Below is a small trained network, with its code and all its weights. Each question gives an input and a target symbol and asks what happens when units are switched off, that is, made to give their printed mean instead of their output.

import numpy as np


def w(rows, s, z=0):
    codes = np.array(rows[::2]) - 128.0
    scale = np.full(codes.shape[1], s)
    scale[-1] = z or s
    return codes * scale


def f(y):
    return y / 2 * (1 + np.tanh(0.7978845608 * (y + 0.044715 * y**3)))


def softmax(a):
    e = np.exp(a - a.max(-1, keepdims=True))
    return e / e.sum(-1, keepdims=True)


def log_softmax(a):
    a = a - a.max(-1, keepdims=True)
    return a - np.log(np.exp(a).sum(-1, keepdims=True))


def net(x, mask):
    ids = ['αβγδεηλμξπτφψω'.index(c) for c in x.split()]
    T = len(ids)
    res = E[ids] + P[:T]
    u = 0
    for l in range(3):
        q, k, v = (res @ M[l].T for M in (Q, K, V))
        z = softmax(np.where(np.tri(T) > 0, q @ k.T / 2**0.5, -1e9)) @ v
        res = res + np.where(mask[u], z, O[l][:, -1]) @ O[l][:, :-1]
        u += 1
        y = f(res @ A[l][:, :-1].T + A[l][:, -1])
        res = res + np.where(mask[u : u + 4], y, B[l][:, -1]) @ B[l][:, :-1]
        u += 4
    return log_softmax(res[-1] @ U[:, :-1].T + U[:, -1])


Q, K, V, O, A, B = {}, {}, {}, {}, {}, {}
E = w([
[174,123,229,99],'α',
[134,101,157,177],'β',
[150,78,104,172],'γ',
[140,151,159,118],'δ',
[83,155,23,67],'ε',
[177,157,247,78],'η',
[117,95,107,244],'λ',
[149,148,189,130],'μ',
[129,42,158,104],'ξ',
[48,65,113,78],'π',
[109,125,98,124],'τ',
[118,94,122,116],'φ',
[138,154,203,131],'ψ',
[137,89,49,107],'ω',
],0.014)
P = w([
[94,149,34,92],'0',
[36,177,225,155],'1',
[93,89,185,131],'2',
[189,132,145,252],'3',
[65,164,215,227],'4',
[91,93,150,114],'5',
[210,123,127,240],'6',
[67,172,165,208],'7',
[91,93,137,104],'8',
[223,116,92,230],'9',
[70,175,125,196],'10',
[95,88,134,97],'11',
[208,129,93,204],'12',
],0.012)
Q[0] = w([
[68,2,137,132],'L0H1',
[41,184,156,131],'L0H1',
],0.0092)
K[0] = w([
[70,36,112,60],'L0H1',
[150,9,2,81],'L0H1',
],0.0064)
V[0] = w([
[193,189,138,205],'L0H1',
[113,2,78,156],'L0H1',
],0.0066)
O[0] = w([
[249,129,210,205,1],'L0H1',
[117,81,106,168,173],'L0H1',
],0.011,0.00038)
A[0] = w([
[90,173,190,175,8],'L0N1',
[133,206,129,4,141],'L0N2',
[202,131,133,142,253],'L0N3',
[106,118,185,125,125],'L0N4',
],0.013,0.0038)
B[0] = w([
[33,112,82,24,185],'L0N1',
[115,223,151,207,177],'L0N2',
[123,117,64,187,254],'L0N3',
[137,161,84,254,176],'L0N4',
],0.0084,0.0058)
Q[1] = w([
[92,177,29,244],'L1H1',
[51,109,163,136],'L1H1',
],0.011)
K[1] = w([
[196,138,2,150],'L1H1',
[217,109,159,196],'L1H1',
],0.0087)
V[1] = w([
[95,123,254,188],'L1H1',
[112,86,162,77],'L1H1',
],0.0084)
O[1] = w([
[203,141,150,23,40],'L1H1',
[136,92,2,161,3],'L1H1',
],0.012,0.0064)
A[1] = w([
[88,110,159,36,4],'L1N1',
[135,50,32,165,254],'L1N2',
[120,48,2,16,211],'L1N3',
[244,237,127,61,87],'L1N4',
],0.0073,0.0039)
B[1] = w([
[142,66,2,187,146],'L1N1',
[155,182,176,110,255],'L1N2',
[177,206,60,97,177],'L1N3',
[47,203,169,184,170],'L1N4',
],0.0087,0.0062)
Q[2] = w([
[89,1,130,70],'L2H1',
[231,148,74,216],'L2H1',
],0.0084)
K[2] = w([
[109,93,198,92],'L2H1',
[122,254,134,93],'L2H1',
],0.009)
V[2] = w([
[184,177,239,156],'L2H1',
[141,2,57,138],'L2H1',
],0.006)
O[2] = w([
[9,42,103,88,175],'L2H1',
[77,89,64,173,5],'L2H1',
],0.011,0.015)
A[2] = w([
[159,95,54,238,168],'L2N1',
[100,254,184,198,44],'L2N2',
[120,115,143,57,136],'L2N3',
[70,120,75,57,251],'L2N4',
],0.0083,0.0028)
B[2] = w([
[87,205,6,144,161],'L2N1',
[144,4,76,55,253],'L2N2',
[36,224,151,218,169],'L2N3',
[188,183,1,56,158],'L2N4',
],0.0072,0.017)
U = w([
[130,124,109,92,123],'α',
[116,133,119,111,129],'β',
[92,137,135,156,134],'γ',
[118,124,139,104,217],'δ',
[149,9,114,49,87],'ε',
[113,144,143,107,253],'η',
[96,141,143,127,88],'λ',
[92,188,159,129,65],'μ',
[80,142,93,114,90],'ξ',
[92,141,74,127,73],'π',
[153,73,94,54,48],'τ',
[140,117,154,98,180],'φ',
[145,181,119,91,206],'ψ',
[74,69,117,142,111],'ω',
],0.016,0.0058)

Each question gives the input, a string of symbols that net reads in full, and the target symbol t.
The units are the heads (2 rows each of Q, K, V and O) and the neurons (one row each of A and B). Each row of codes is followed by its name. A weight is (code - 128) times the scale printed after its matrix; where a second scale follows, it is the last column's (O, A, B and U).
mask holds one flag per unit, layer by layer, with each layer's heads first. A switched-off unit (its flag False) gives its mean, the last column of its rows in O or B, instead of its output. The means were averaged over made-up inputs and are rounded, as every weight is.
A unit's drop is (log p(t) with every unit on - log p(t) with that unit switched off) / (log p(t) with every unit on - log p(t) with every unit switched off).
The circuit of an input: a set's keep is (log p(t) with only the set's units on - log p(t) with every unit switched off) / (log p(t) with every unit on - log p(t) with every unit switched off). Starting from the 12 units with the biggest drops (on a tie, the unit counted first), units are removed one at a time, each time the one whose removal leaves the highest keep (on an exact tie, the one counted first), for as long as the keep stays at least 0.8.
circuit, biggest first: the units of the circuit, biggest drop first
most important unit: the unit with the biggest drop
top k neurons in layer l: the k neurons of layer l with the biggest drops, biggest first
drop of u: that unit's drop, to one decimal
input ω η ε β δ ξ ω δ δ δ ε ε α, target π: top 2 neurons in layer 2 : L2N1, L2N2
input η δ ω ω ε π μ φ η η, target μ: top 2 neurons in layer 1 : L1N4, L1N2
input η γ φ γ ω ψ φ η η ω ω, target ω: most important unit : L0N3
input ε φ π δ γ δ λ ω γ μ, target ε: circuit, biggest first : L2N2, L0N2, L1H1, L2N3
input ω ξ φ η ε η η ε η λ μ τ δ, target π: circuit, biggest first : L2N1, L1H1, L2H1
input ε λ β ω γ ω ω, target ε: top 2 neurons in layer 0 : L0N2, L0N1
input ω ω γ λ ω δ η λ ξ, target τ: circuit, biggest first : L1H1, L0H1, L1N3
input ω ω ω η ω δ λ ω η η η ε ε, target π: circuit, biggest first : L1H1, L2N1, L2H1
input ω ω ξ ω, target π: circuit, biggest first : L1H1, L2N1
input μ μ ψ η γ λ γ ω ω, target ψ: circuit, biggest first : L2N2, L1H1, L1N3, L0N4
input ω ω ω δ ω ω ε φ ω μ, target π: circuit, biggest first : L2N1, L1H1, L2H1
input η ω ω η η β β ω ξ ε ω ω λ, target μ: top 3 neurons in layer 0 : L0N2, L0N1, L0N4
input δ τ η ω ω ε δ ω φ δ, target φ: top 2 neurons in layer 1 : L1N4, L1N2
input β μ δ ε ε ω ε η, target ε: circuit, biggest first : L2N2
input ω μ η ψ μ ω ω ε ω ψ ω λ μ, target π: top 2 neurons in layer 2 : L2N1, L2N2
input ω η ω η ε ω ω ω ω ε π η ψ, target π: top 2 neurons in layer 0 : L0N3, L0N4
input η μ ω δ φ φ ω η, target ω: top 3 neurons in layer 0 : L0N4, L0N1, L0N3
input η λ ω η ξ δ μ, target μ: top 2 neurons in layer 2 : L2N3, L2N2
input η γ ω δ δ ω ω, target μ: top 2 neurons in layer 0 : L0N2, L0N3
input ω η ω ω μ ω, target ψ: most important unit : L0N4
input η η ε ε, target μ: top 2 neurons in layer 0 : L0N2, L0N1
input η ω μ η, target μ: top 3 neurons in layer 0 : L0N2, L0N3, L0N1
input η η ε α, target μ: top 3 neurons in layer 0 : L0N3, L0N2, L0N1
input ξ ω η ω ε η ω ω γ ω ξ, target ω: drop of L1H1 : 0.4
input ψ η ω ω η μ ω ω γ ω ψ, target ω: drop of L1H1 : 0.2
